Moves between elements:
+: q916->q421, q958->q606, q109->q69, q303->q450, q131->q296, q629->q639, q335->q518, q274->q488, q518->q335, q544->q152, q377->q121, q973->q143, q606->q958, q476->q222, q431->q849, q845->q54, q901->q823, q438->q600, q193->q874, q319->q252, q759->q333, q393->q189, q261->q935, q296->q131, q421->q916, q874->q193, q399->q866, q802->q543, q182->q360, q843->q114, q189->q393, q222->q476, q824->q33, q114->q843, q488->q274, q252->q319, q121->q377, q21->q297, q731->q255, q202->q607, q875->q733, q69->q109, q639->q629, q54->q845, q738->q559, q33->q824, q255->q731, q682->q405, q80->q604, q559->q738, q935->q261, q812->q460, q543->q802, q687->q383, q593->q993, q823->q901, q849->q431, q460->q812, q733->q875, q143->q973, q36->q386, q360->q182, q866->q399, q450->q303, q993->q593, q333->q759, q383->q687, q297->q21, q152->q544, q600->q438, q607->q202, q604->q80, q405->q682, q386->q36
&: q916->q289, q958->q833, q109->q629, q303->q906, q131->q518, q629->q109, q335->q296, q518->q131, q544->q733, q377->q143, q987->q935, q981->q297, q14->q823, q973->q121, q476->q386, q431->q843, q845->q20, q150->q438, q438->q150, q65->q460, q319->q542, q910->q182, q759->q731, q393->q755, q296->q335, q874->q790, q399->q559, q802->q786, q495->q604, q20->q845, q182->q910, q843->q431, q222->q36, q114->q849, q488->q986, q121->q973, q786->q802, q755->q393, q731->q759, q833->q958, q875->q152, q69->q639, q639->q69, q738->q866, q33->q863, q255->q333, q559->q399, q935->q987, q687->q48, q237->q405, q823->q14, q906->q303, q849->q114, q790->q874, q460->q65, q733->q544, q542->q319, q48->q687, q143->q377, q36->q222, q866->q738, q993->q329, q333->q255, q297->q981, q152->q875, q863->q33, q986->q488, q289->q916, q148->q607, q607->q148, q604->q495, q405->q237, q329->q993, q386->q476
~: q916->q727, q958->q72, q109->q875, q303->q945, q131->q54, q629->q152, q335->q20, q544->q639, q981->q114, q852->q823, q615->q935, q973->q993, q431->q21, q845->q296, q438->q699, q65->q866, q319->q992, q910->q222, q759->q405, q72->q958, q393->q636, q296->q845, q874->q658, q636->q393, q802->q775, q20->q335, q182->q36, q775->q802, q354->q604, q222->q910, q114->q981, q488->q646, q992->q319, q646->q488, q121->q329, q517->q33, q699->q438, q21->q431, q731->q237, q875->q109, q69->q733, q639->q544, q54->q131, q738->q460, q33->q517, q682->q333, q559->q812, q935->q615, q812->q559, q687->q663, q593->q143, q237->q731, q823->q852, q849->q297, q460->q738, q733->q69, q143->q593, q36->q182, q360->q386, q866->q65, q945->q303, q993->q973, q333->q682, q297->q849, q152->q629, q658->q874, q548->q607, q607->q548, q604->q354, q663->q687, q405->q759, q727->q916, q329->q121, q386->q360
§: q916->q849, q958->q339, q109->q182, q303->q830, q131->q901, q629->q910, q49->q604, q335->q14, q544->q476, q987->q731, q14->q335, q852->q845, q615->q405, q973->q319, q476->q544, q431->q421, q845->q852, q901->q131, q438->q549, q319->q973, q549->q438, q910->q629, q759->q935, q393->q505, q261->q333, q296->q823, q421->q431, q874->q62, q184->q802, q802->q184, q182->q109, q222->q152, q824->q559, q114->q289, q488->q560, q252->q143, q992->q993, q121->q542, q517->q460, q505->q393, q731->q987, q875->q36, q69->q360, q830->q303, q12->q687, q738->q33, q62->q874, q33->q738, q559->q824, q935->q759, q687->q12, q823->q296, q849->q916, q460->q517, q733->q386, q542->q121, q143->q252, q36->q875, q360->q69, q866->q863, q560->q488, q993->q992, q333->q261, q297->q727, q152->q222, q863->q866, q289->q114, q183->q607, q607->q183, q339->q958, q604->q49, q405->q615, q727->q297, q386->q733
*: q916->q549, q958->q759, q109->q993, q303->q511, q131->q189, q629->q329, q335->q755, q544->q377, q377->q544, q973->q875, q606->q333, q431->q600, q845->q636, q150->q114, q438->q849, q319->q36, q549->q916, q759->q958, q72->q405, q393->q296, q296->q393, q874->q79, q636->q845, q802->q82, q182->q992, q189->q131, q222->q542, q114->q150, q488->q899, q252->q386, q992->q182, q121->q152, q899->q488, q699->q297, q645->q607, q505->q823, q755->q335, q731->q833, q833->q731, q875->q973, q69->q593, q12->q33, q738->q687, q33->q12, q559->q383, q935->q339, q687->q738, q593->q69, q823->q505, q483->q604, q849->q438, q460->q663, q733->q143, q542->q222, q48->q866, q143->q733, q36->q319, q866->q48, q511->q303, q993->q109, q333->q606, q82->q802, q383->q559, q297->q699, q79->q874, q152->q121, q600->q431, q607->q645, q339->q935, q604->q483, q663->q460, q405->q72, q329->q629, q386->q252
%: q916->q62, q958->q511, q109->q460, q303->q759, q131->q80, q629->q65, q49->q823, q335->q495, q544->q399, q973->q687, q431->q193, q845->q354, q438->q79, q65->q629, q193->q431, q319->q12, q759->q303, q393->q483, q387->q488, q296->q604, q874->q849, q399->q544, q802->q229, q495->q335, q182->q517, q354->q845, q222->q863, q824->q386, q114->q790, q488->q387, q121->q48, q229->q802, q517->q182, q731->q906, q875->q738, q69->q812, q830->q935, q12->q319, q738->q875, q62->q916, q33->q36, q80->q131, q559->q733, q935->q830, q812->q69, q687->q973, q823->q49, q483->q393, q906->q731, q849->q874, q790->q114, q460->q109, q733->q559, q48->q121, q143->q383, q36->q33, q866->q152, q511->q958, q450->q333, q945->q405, q993->q663, q333->q450, q383->q143, q297->q658, q79->q438, q152->q866, q863->q222, q658->q297, q605->q607, q607->q605, q604->q296, q663->q993, q405->q945, q386->q824
^: q916->q36, q958->q899, q109->q297, q303->q387, q131->q543, q629->q981, q335->q786, q274->q333, q492->q607, q544->q843, q981->q629, q973->q438, q431->q733, q845->q775, q150->q121, q438->q973, q193->q559, q319->q549, q549->q319, q759->q488, q393->q82, q387->q303, q296->q802, q421->q386, q874->q738, q184->q823, q802->q296, q182->q727, q775->q845, q843->q544, q222->q289, q114->q152, q488->q759, q646->q405, q121->q150, q899->q958, q229->q604, q786->q335, q699->q993, q21->q69, q731->q986, q875->q849, q69->q21, q738->q874, q62->q33, q33->q62, q559->q193, q935->q560, q543->q131, q687->q79, q823->q184, q849->q875, q790->q866, q460->q658, q733->q431, q143->q600, q36->q916, q866->q790, q560->q935, q993->q699, q333->q274, q82->q393, q297->q109, q79->q687, q152->q114, q986->q731, q658->q460, q289->q222, q600->q143, q607->q492, q604->q229, q405->q646, q727->q182, q386->q421
$: q916->q560, q958->q973, q109->q405, q303->q738, q131->q202, q629->q237, q335->q148, q274->q431, q492->q802, q544->q255, q987->q222, q615->q182, q973->q958, q606->q143, q431->q274, q845->q548, q438->q899, q319->q339, q759->q875, q72->q993, q393->q645, q387->q874, q261->q386, q296->q607, q874->q387, q802->q492, q182->q615, q222->q987, q114->q986, q488->q849, q646->q297, q121->q833, q899->q438, q645->q393, q731->q152, q202->q131, q833->q121, q875->q759, q69->q682, q830->q33, q738->q303, q33->q830, q255->q544, q682->q69, q559->q450, q935->q36, q687->q511, q237->q629, q823->q183, q906->q866, q849->q488, q460->q945, q733->q333, q143->q606, q36->q935, q866->q906, q511->q687, q560->q916, q450->q559, q945->q460, q993->q72, q333->q733, q297->q646, q152->q731, q986->q114, q548->q845, q605->q604, q148->q335, q183->q823, q607->q296, q339->q319, q604->q605, q405->q109, q386->q261
@: q916->q184, q958->q645, q109->q845, q303->q605, q131->q733, q629->q20, q49->q33, q335->q152, q518->q544, q492->q488, q544->q518, q14->q222, q852->q182, q973->q393, q431->q543, q845->q109, q901->q386, q438->q82, q319->q505, q759->q607, q393->q973, q296->q875, q874->q229, q184->q916, q636->q993, q802->q849, q495->q866, q20->q629, q182->q852, q775->q297, q189->q143, q354->q460, q222->q14, q114->q786, q488->q492, q121->q755, q229->q874, q786->q114, q645->q958, q505->q319, q755->q121, q731->q148, q202->q333, q875->q296, q69->q54, q54->q69, q738->q604, q33->q49, q80->q559, q559->q80, q935->q183, q543->q431, q687->q483, q823->q36, q483->q687, q849->q802, q460->q354, q733->q131, q143->q189, q36->q823, q866->q495, q993->q636, q333->q202, q82->q438, q297->q775, q152->q335, q548->q405, q605->q303, q148->q731, q183->q935, q607->q759, q604->q738, q405->q548, q386->q901

The rows follow the links: the fewer symbols apart two elements are, the more alike their rows tend to be.

Each row is also shifted at random along 7 hidden directions that mean nothing.

Name the element of each row.
53	45	-7	-14	25	19	16	8	-20	-16	8	-17	22	-28	-3	-1	3	34	3	33	33	-48	-71	-31	15	10	16	-8	66	-59	-11	7	-11	46	-26	5	-24	12; element q222
-26	-3	-3	13	0	-11	-4	-22	51	11	-22	37	37	-23	-20	-3	92	17	2	34	-18	31	-18	-7	-33	64	-4	53	-45	36	-80	8	-41	-10	-18	2	-35	-19; element q12
52	-5	-24	57	41	-31	3	-20	9	0	-11	12	-22	-23	19	37	5	-30	26	-2	18	29	9	-9	-3	23	13	10	-38	40	-18	-12	-12	-6	13	-33	40	-17; element q460
7	36	-26	16	33	-22	-6	11	85	-9	41	6	-20	27	13	-22	-12	-50	12	18	18	-29	48	7	-23	9	4	-17	-55	-18	29	-31	-2	-19	-21	-25	-7	7; element q255
28	31	-17	-12	11	15	18	-47	-21	7	25	21	9	-25	-41	64	32	12	9	51	3	-19	-34	-31	3	-3	-9	-13	36	-19	-18	-8	4	-1	-17	14	14	33; element q49
-46	20	-12	-39	13	34	-6	9	33	18	51	8	4	16	27	-5	-28	-45	2	31	-15	-9	16	5	7	24	-8	19	-48	17	6	13	-9	-56	26	11	5	33; element q393
2	-2	-63	-18	-12	-11	3	-5	-39	-7	65	-9	44	-16	-22	4	-61	-5	57	-13	31	-1	5	5	-12	-23	61	7	25	55	-8	10	24	0	-19	18	24	19; element q833
37	26	-5	12	-10	16	1	30	61	24	33	-23	-11	71	31	-3	-16	-43	-41	3	11	-24	11	-20	-1	4	-16	3	-40	12	43	-13	12	-42	27	-38	22	7; element q543
-30	-56	39	1	-11	8	-20	12	-13	-12	2	17	-67	21	-17	-16	32	-10	-12	-14	8	16	60	1	3	12	-35	-47	-28	-39	16	11	-6	-45	-5	-8	10	34; element q786
-4	44	-8	-2	36	-8	4	-16	25	-52	17	-7	11	-29	1	-9	10	-27	-9	60	-9	-18	6	-17	-30	-1	3	-1	28	-18	24	-16	-45	-11	-11	55	-28	1; element q544
29	23	-23	-10	6	28	15	-35	3	13	23	9	19	-34	3	36	21	-40	11	32	12	6	-24	-9	9	5	-5	7	9	0	-12	-44	24	-20	9	-5	33	2; element q852
-86	-40	29	-32	1	-1	-7	39	6	-23	-16	18	11	-5	26	-68	-2	22	-17	12	-40	17	26	26	-5	25	-14	26	-6	3	-23	22	-43	10	11	39	-58	-14; element q121
-4	-35	42	4	4	-25	-13	29	-1	-2	-33	5	-21	17	4	-40	-22	16	-10	-19	7	43	36	35	32	-3	15	-14	-36	-11	-6	19	0	60	-10	-36	-41	2; element q731
81	-20	27	45	-18	-35	2	-19	-46	-6	-22	-46	1	-21	-30	-1	45	14	5	-12	-18	79	1	37	-17	-6	18	-35	-35	31	-19	-11	-32	10	5	3	5	-12; element q488
0	9	-11	22	4	2	-13	53	53	5	2	-32	-43	50	13	-35	-14	-14	-7	-40	-7	4	24	-4	-5	-4	-31	-9	-49	-5	24	-19	-19	-55	12	-20	5	-30; element q600
15	3	-54	65	11	-10	-1	8	1	-7	3	-1	-23	18	-18	16	-7	39	1	-3	10	24	-3	-37	-12	-13	7	21	-33	23	-18	25	2	-6	-17	-11	11	-21; element q383
-68	-78	-25	3	0	-8	-13	-21	-57	8	-15	-10	-35	4	-29	-11	-10	30	27	-37	15	52	33	17	21	-22	36	-35	-50	42	-19	69	12	13	-30	-14	8	17; element q958
-8	-5	-38	8	23	11	2	-9	-25	-13	-9	-22	-6	-12	40	-22	-12	15	12	-8	-2	6	-9	4	17	26	18	8	-22	-3	-6	14	7	6	1	3	25	-22; element q993
-4	33	-15	9	17	-4	-4	-10	38	6	-18	15	10	-9	-26	30	28	-16	23	20	-16	-2	-25	-24	-17	-14	-17	13	21	9	-19	-46	-18	-3	-6	15	-17	-21; element q824
-9	4	21	17	-13	-11	-26	-11	81	8	-32	-17	33	29	23	-43	44	26	-49	15	-15	-6	33	22	-50	40	9	20	-63	10	25	11	-28	-7	-11	-10	-30	2; element q274
4	27	-36	1	1	14	18	-82	-15	-21	37	9	54	-45	-6	45	27	-42	-8	60	-8	3	-10	-4	-43	-24	16	37	39	24	12	-37	6	-32	30	69	25	-4; element q54
79	67	-5	0	7	0	18	-6	13	-27	55	-7	-33	-23	-25	13	20	-7	22	31	-32	32	15	47	22	-23	-10	-24	-44	-30	-4	-65	6	-57	24	2	6	2; element q645
66	32	-45	20	3	29	13	-15	-20	-22	22	-32	44	-8	46	-19	2	69	-27	6	24	-79	-62	-40	-21	60	23	23	-1	-30	20	69	-6	8	-17	-2	46	17; element q699
-16	-19	41	-26	3	7	2	24	-25	-22	26	6	-40	8	0	0	-27	-28	-15	14	-7	10	18	3	47	-29	-21	-29	14	-37	7	-1	10	0	26	11	-18	20; element q335
-57	-5	-3	-43	15	29	-8	-15	-4	19	25	9	-23	-1	-29	9	24	-58	23	26	12	9	0	-6	24	-8	-20	-28	-3	-4	-8	-14	7	-18	15	0	11	24; element q823
27	24	0	28	34	-31	6	-14	42	-9	10	-8	-45	13	11	23	31	-11	6	6	-6	-35	5	-11	-18	49	-8	-31	-45	-4	6	23	-52	-54	-5	-21	32	30; element q874
10	11	-40	6	19	5	6	21	-17	-19	-7	9	-25	-20	23	8	-24	53	12	-19	-14	-38	-6	-11	8	-1	5	16	21	-42	-5	38	15	16	-10	2	25	-14; element q663
0	-13	-25	15	-10	-8	12	-56	-61	-9	18	20	10	-40	-5	68	-3	-23	8	23	0	10	-2	-15	-4	-21	18	19	41	37	-2	-1	24	-2	20	30	39	6; element q354
-8	-7	80	-33	-21	7	9	28	-11	7	-30	17	6	22	33	9	-47	14	-51	6	-66	13	-6	16	28	-18	-31	35	23	6	3	2	6	36	51	10	-54	3; element q604
32	19	-34	-11	-10	0	1	34	16	31	40	-41	-16	42	0	-11	-71	-19	39	-59	17	-27	1	7	24	4	27	-24	-37	18	24	12	29	-27	9	-32	48	16; element q899
81	32	22	36	-18	14	17	-5	-22	-9	31	4	46	14	13	25	12	16	-41	49	6	24	-47	-15	10	-3	19	19	-13	20	-7	-8	-6	36	17	-46	-15	29; element q296
-101	-11	17	-59	11	-8	4	-59	-41	-17	-38	43	-17	-92	-32	28	58	9	34	7	-54	-12	9	26	-7	-13	-35	-2	76	-46	-37	-20	-12	-3	-12	105	-2	-22; element q517
3	2	39	-22	11	1	-2	-32	22	-10	-15	38	16	-32	23	-6	37	12	-37	35	-25	-9	26	48	1	17	6	9	-33	-25	11	-4	13	5	10	4	-2	6; element q548
46	26	-5	-5	-26	18	11	34	-1	21	1	-34	-3	11	-11	-7	10	22	15	-28	-2	5	-42	-21	11	14	-20	-5	-2	-20	-23	-25	-4	-13	4	-15	-8	-20; element q549

From each start, follow one symbol. Which element do you reach?
Answer with the element's name.
new walk
83	22	14	-2	-25	19	15	-7	-34	-14	-1	-20	4	-11	5	8	7	17	-41	12	-8	-18	-32	0	14	-4	-11	-2	32	-46	29	-16	12	-6	22	2	21	3
^
q845
new walk
-18	-5	31	-2	18	9	-1	-48	-2	-31	11	13	-63	-13	-26	32	64	22	-20	23	-27	-37	36	-8	-10	37	-40	-45	-23	-61	12	40	-33	-54	-16	18	10	47
@
q874
new walk
-62	-4	0	-51	-17	11	-11	4	-13	1	15	-37	3	6	12	-7	-30	-20	17	-29	-33	-10	10	20	-4	16	-7	-2	16	20	21	19	-35	-66	31	60	14	-4
&
q150
new walk
56	6	30	41	7	10	6	50	34	25	-65	-7	-36	11	-6	-21	14	4	-3	-24	-9	42	-13	10	14	-30	-36	14	-17	-37	-14	-87	18	27	6	-59	-20	-72
§
q69
new walk
-62	25	6	-86	4	14	8	-13	-20	15	5	-14	-9	-38	-34	17	-39	-35	57	-11	-33	-18	-11	47	21	-47	9	-38	71	-23	-5	-41	8	4	4	63	-8	2
+
q261
new walk
-62	4	-11	-7	41	-4	-10	-15	49	-49	-11	18	-26	-32	30	-40	29	-10	-13	37	-5	-54	56	4	-22	35	-22	2	3	-62	31	-5	-10	-16	-22	35	-8	-16
~
q544
new walk
31	4	13	-26	-1	-12	7	-5	-28	-2	-16	-35	-37	-3	4	-12	-25	-9	19	-43	-18	-26	13	37	12	-14	5	-27	19	-33	41	-14	15	-16	4	10	44	-12
$
q297
new walk
-35	29	11	-48	-32	-3	11	-38	-49	-26	31	-30	52	-37	5	19	1	-9	1	4	-20	-63	-32	1	-34	9	10	-6	79	2	31	-3	-45	-32	25	91	15	30
§
q916
new walk
-8	8	11	8	2	12	-8	-35	47	-9	5	13	36	14	8	-7	26	33	-50	64	-3	-8	9	13	-27	5	13	11	-50	-4	11	31	14	19	-8	-6	-24	37
+
q607
new walk
-125	-55	62	-30	2	7	-27	8	38	13	-28	23	-10	26	11	-16	30	-43	-48	25	-41	70	61	39	-15	-14	-40	20	-45	34	7	-2	-16	-18	43	29	-48	-9
+
q296
new walk
-34	-33	33	-45	-46	-7	-5	4	-14	53	-25	-22	5	22	-37	-10	-29	-23	31	-65	-4	4	1	33	11	-35	2	-17	32	22	-11	-22	25	5	12	14	2	-13
§
q488
new walk
14	-15	36	22	12	-21	-15	20	36	-13	1	-13	-50	10	1	-33	51	-14	-10	-7	14	5	45	-1	-8	53	-23	-38	-51	-24	14	7	-53	-43	-10	-32	2	23
*
q150
new walk
-28	-15	30	-40	-16	11	-5	0	14	14	15	-16	6	34	26	0	-4	-25	-40	14	1	-21	16	-9	17	25	-9	-2	-12	19	37	38	-6	-22	24	-2	9	38
@
q849
new walk
-56	13	-21	-19	23	10	12	-49	-7	-2	-13	0	31	-37	-25	20	46	-13	10	34	1	14	-34	-24	-26	-11	-1	-1	39	12	-16	-8	-21	1	-16	68	-17	-5
^
q421
new walk
-24	6	-30	-1	37	-29	-4	-23	27	-2	-10	31	-51	-15	19	12	-18	10	22	-13	-1	-53	42	19	5	5	9	-23	-34	-37	11	34	16	7	-25	-34	36	12
%
q405
